Read these off the grid that follows. Rows and columns are numbered from 1.
1) The entry in row 2 and column 3?
2) The smallest entry?
3) The maximum?
4) The entry just left of the smallest entry?
5) The entry at row 2, column 1?
6) The entry just left of the largest entry?
7) The entry directly below 0.0?
8) The entry in row 3 and column 2?
-1.5	1.0	-1.9	0.4	2.3
-0.4	1.7	2.0	0.3	0.0
1.1	1.5	-0.1	-1.7	-0.2
1) 2.0
2) -1.9
3) 2.3
4) 1.0
5) -0.4
6) 0.4
7) -0.2
8) 1.5

Questions about the array below. Indices start at 1.
1) Report the top-right entry.
2) Report the entry in the top-left corner.
3) Report the entry directly above 39.
4) Report the entry in row 2 and column 3.
5) Report the entry in the bottom-right corner.
6) Report the entry directly below the smallest entry.
7) Report the bottom-left entry.
8) Report the entry in row 2 and column 1.
[[-16 -11  32 -13   9 -18 -11 -16  30 -36  38   1 -14]
 [  2   4 -13   7   1   6   5   5  10 -15  11  42   4]
 [  2  18 -53  16 -51  27  15  22 -64  29 -52  36  24]
 [ 13  13 -36   8 -52  24  17  19 -27  18 -60  29  13]
 [-22 -21  44 -14  62 -16 -28 -15  52 -29  62 -30 -25]
 [-36 -21  47 -17  43 -16 -24 -18  42 -32  50 -51 -26]
 [ -7   5  -9   5 -34  13  12  13 -28  31 -27  15   8]
 [ 12   2 -10  -1  -6   7   8   4 -34  39  10   4   1]
 [ 14   7 -57  12 -48  16  13  22 -53  26 -58  42  11]]
1) -14
2) -16
3) 31
4) -13
5) 11
6) -27
7) 14
8) 2

-1.11	-0.60	0.69	-1.28	-1.29	0.80	-0.53	-0.56	-0.94
-0.96	-0.67	0.97	-1.29	-1.26	0.77	-0.51	-0.04	-1.19
0.38	-1.63	1.45	-0.50	0.03	0.19	-1.15	0.44	-0.10
-1.30	1.98	-1.69	0.02	-1.03	0.59	1.75	-1.35	-0.72
-0.91	-0.53	0.75	-1.20	-1.27	1.16	-0.23	-0.71	-1.09
Which number is the entry just right of the centre entry?
A: 0.19
The smallest entry in the last row is -1.27
The entry directly below the largest entry: -0.53
The entry just left of 0.80 -> -1.29
The first entry in reading order: -1.11
Which number is the entry just right of 1.16?
A: -0.23
The top-right entry -> -0.94
Which number is the entry just right of -0.67?
A: 0.97
Which number is the entry directly below the centre entry?
A: -1.03
The largest entry in the last row is 1.16
The third largest entry -> 1.45
Which number is the entry directly below -1.15?
A: 1.75
Which number is the bottom-left entry?
A: -0.91
The bottom-right entry is -1.09
Which number is the entry just right of -0.50?
A: 0.03
Which number is the second entry on the main diagonal?
A: -0.67
The entry directly below the smallest entry -> 0.75
The largest entry is 1.98
Which number is the largest entry in the first row?
A: 0.80
The second smallest entry: -1.63
The entry directly above 1.75: -1.15
Which number is the entry directly below 0.19?
A: 0.59
The entry directly above 0.02: -0.50
Which number is the top entry of the column that holds the smallest entry?
A: 0.69
Which number is the second entry on the diagonal from the top-right corner?
A: -0.04
Which number is the last entry of the largest entry's row?
A: -0.72
The smallest entry in the first column: -1.30
The entry directly above 0.19 is 0.77
Which number is the entry just right of -1.15?
A: 0.44
The entry just left of -0.94 -> -0.56
